Below is a small trained network, with its code and all its weights. Each question gives an input and a class and asks what happens when units are switched off, that is, made to give their printed mean instead of their output.

import numpy as np


def w(rows, s, z=0):
    codes = np.array(rows[::2]) - 128.0
    scale = np.full(codes.shape[1], s)
    scale[-1] = z or s
    return codes * scale


def f(y):
    return np.maximum(y, 0)


def log_softmax(a):
    a = a - a.max(-1, keepdims=True)
    return a - np.log(np.exp(a).sum(-1, keepdims=True))


def net(x, mask):
    res = np.array(x, float).reshape(1, 4) / 4 @ E
    y = f(res @ A[0][:, :-1].T + A[0][:, -1])
    res = res + np.where(mask, y, B[0][:, -1]) @ B[0][:, :-1]
    return log_softmax(res[-1] @ U[:, :-1].T + U[:, -1])


A, B = {}, {}
E = w([
[162,109,70,173,243,124,204,78,81],'x0',
[66,255,145,105,201,132,133,197,112],'x1',
[101,166,108,220,144,157,23,49,134],'x2',
[138,189,4,103,44,133,149,112,110],'x3',
],0.0054)
A[0] = w([
[138,101,144,72,112,115,218,173,125,37],'n0',
[120,179,118,119,134,123,134,142,125,119],'n1',
[139,101,169,139,165,128,123,134,121,71],'n2',
[137,143,98,120,106,127,142,126,131,84],'n3',
[131,143,129,120,145,127,116,144,126,127],'n4',
[117,207,147,118,154,116,140,148,123,128],'n5',
[149,116,89,144,187,147,171,113,121,90],'n6',
[119,179,141,117,162,120,120,152,124,130],'n7',
[133,84,124,134,108,131,126,113,115,108],'n8',
[130,139,115,122,126,137,134,132,127,122],'n9',
[128,95,176,144,170,122,115,139,143,81],'n10',
[123,155,182,115,29,133,64,159,134,87],'n11',
[131,128,157,120,84,134,111,138,132,108],'n12',
[119,140,84,123,112,125,139,127,140,89],'n13',
[132,114,107,136,152,124,141,115,119,100],'n14',
[125,143,90,128,106,124,133,130,126,75],'n15',
[123,170,109,201,150,124,3,56,133,7],'n16',
[128,121,115,138,146,125,141,125,128,104],'n17',
[130,167,42,122,91,126,140,122,136,88],'n18',
[117,167,128,115,154,128,129,143,125,127],'n19',
[128,148,77,115,95,124,129,113,122,97],'n20',
[109,208,141,120,163,136,135,159,119,122],'n21',
[124,164,64,112,82,130,140,123,136,86],'n22',
[138,54,104,127,98,125,120,106,125,145],'n23',
[111,207,144,119,162,127,128,161,115,138],'n24',
[132,38,124,135,82,128,129,97,115,102],'n25',
[140,20,108,143,74,120,123,76,130,125],'n26',
[148,120,138,113,116,116,181,158,133,35],'n27',
[116,149,171,98,62,137,93,153,130,92],'n28',
[125,110,117,111,124,126,143,137,126,99],'n29',
[136,103,58,153,231,131,209,80,112,102],'n30',
[122,111,187,123,125,133,97,143,135,93],'n31',
[133,138,115,152,156,124,113,103,124,105],'n32',
[112,76,221,131,192,128,104,124,135,96],'n33',
[129,157,68,122,87,135,138,126,113,93],'n34',
[141,153,125,147,133,130,93,101,127,21],'n35',
[140,95,147,86,122,125,209,184,128,57],'n36',
],0.011,0.0015)
B[0] = w([
[50,131,94,121,136,197,116,118,92,197],'n0',
[155,130,129,135,133,144,139,129,157,168],'n1',
[159,127,158,144,115,121,131,117,92,169],'n2',
[134,121,154,141,131,128,129,122,103,150],'n3',
[140,131,122,134,127,136,132,126,140,150],'n4',
[165,131,115,133,138,152,137,128,182,200],'n5',
[112,121,127,114,113,62,104,135,149,195],'n6',
[162,127,119,132,132,152,139,125,167,188],'n7',
[146,134,122,129,137,142,135,135,158,159],'n8',
[137,124,137,133,126,127,133,132,121,139],'n9',
[161,129,167,143,123,126,137,123,76,181],'n10',
[94,117,109,104,119,19,97,134,154,213],'n11',
[119,125,120,120,129,85,115,128,145,161],'n12',
[145,124,152,136,124,130,130,124,102,152],'n13',
[118,128,125,119,120,100,117,131,138,158],'n14',
[144,124,153,136,126,128,130,126,100,150],'n15',
[24,126,80,101,136,218,137,133,87,237],'n16',
[126,130,128,121,125,108,119,130,131,147],'n17',
[159,116,184,150,126,129,140,122,69,185],'n18',
[150,129,122,132,130,143,134,128,163,172],'n19',
[153,124,164,144,126,127,137,123,91,165],'n20',
[174,127,115,126,131,155,145,134,187,210],'n21',
[155,122,175,148,129,118,134,119,75,176],'n22',
[160,137,122,134,141,157,142,135,180,184],'n23',
[171,134,111,136,134,150,144,130,186,212],'n24',
[171,147,113,132,141,156,142,135,187,192],'n25',
[181,153,111,129,149,168,153,144,205,215],'n26',
[86,132,109,126,130,164,120,122,110,161],'n27',
[105,118,115,114,127,48,106,126,147,191],'n28',
[113,129,123,128,134,147,125,124,121,143],'n29',
[100,118,128,102,101,6,83,138,164,253],'n30',
[150,121,158,142,120,92,127,117,97,175],'n31',
[94,128,114,119,123,139,119,130,117,164],'n32',
[181,126,184,157,110,126,152,116,41,220],'n33',
[155,121,171,147,131,125,135,120,80,173],'n34',
[99,128,117,118,129,153,131,128,110,154],'n35',
[55,133,97,127,132,188,117,120,93,195],'n36',
],0.025,0.0073)
U = w([
[212,161,96,138,163,170,178,150,244,199],'0',
[99,94,117,80,81,2,49,137,162,154],'1',
[187,103,225,192,104,128,162,80,31,156],'2',
[17,130,65,96,141,221,121,109,90,4],'3',
],0.0091,0.00033)

Each question gives the input, the list of numbers given to net, and the class t.
The units are the neurons (one row each of A and B). Each row of codes is followed by its name. A weight is (code - 128) times the scale printed after its matrix; where a second scale follows, it is the last column's (A, B and U).
mask holds one flag per neuron, in row order. A switched-off neuron (its flag False) gives its mean, the last column of its row in B, instead of its output. The means were averaged over made-up inputs and are rounded, as every weight is.
A unit's drop is (log p(t) with every unit on - log p(t) with that unit switched off) / (log p(t) with every unit on - log p(t) with every unit switched off).
The circuit of an input: a set's keep is (log p(t) with only the set's units on - log p(t) with every unit switched off) / (log p(t) with every unit on - log p(t) with every unit switched off). Starting from the 12 units with the biggest drops (on a tie, the unit counted first), units are removed one at a time, each time the one whose removal leaves the highest keep (on an exact tie, the one counted first), for as long as the keep stays at least 0.8.
circuit, biggest first: the units of the circuit, biggest drop first
k most important neurons: the k neurons with the biggest drops, biggest first
drop when u is switched off: that unit's drop, to one decimal
input [-4,-3,-4,-6], class 2: circuit, biggest first -> (n33)
input [-2,-5,-6,0], class 3: 2 most important neurons -> (n0; n36)
input [5,-4,-4,-6], class 2: 3 most important neurons -> (n33; n11; n10)
input [2,6,7,-4], class 3: 2 most important neurons -> (n16; n26)
input [6,-1,-6,-5], class 1: 3 most important neurons -> (n30; n16; n6)
input [5,1,-1,6], class 2: 2 most important neurons -> (n18; n11)
input [7,6,-6,-5], class 1: 3 most important neurons -> (n30; n6; n26)
input [7,6,1,-5], class 1: 3 most important neurons -> (n30; n26; n6)
input [4,0,-7,-2], class 3: 2 most important neurons -> (n0; n36)
input [-4,2,6,-1], class 3: 2 most important neurons -> (n16; n30)
input [-7,-7,6,-5], class 0: 2 most important neurons -> (n26; n30)
input [-5,2,7,7], class 2: 2 most important neurons -> (n18; n22)
input [1,3,4,4], class 2: 2 most important neurons -> (n18; n0)
input [6,4,-4,8], class 2: circuit, biggest first -> (n18)
input [-3,5,-8,-3], class 3: drop when n0 is switched off -> 0.3
input [2,5,2,-7], class 2: drop when n33 is switched off -> 1.4
input [-4,4,-5,-8], class 2: drop when n33 is switched off -> 0.1
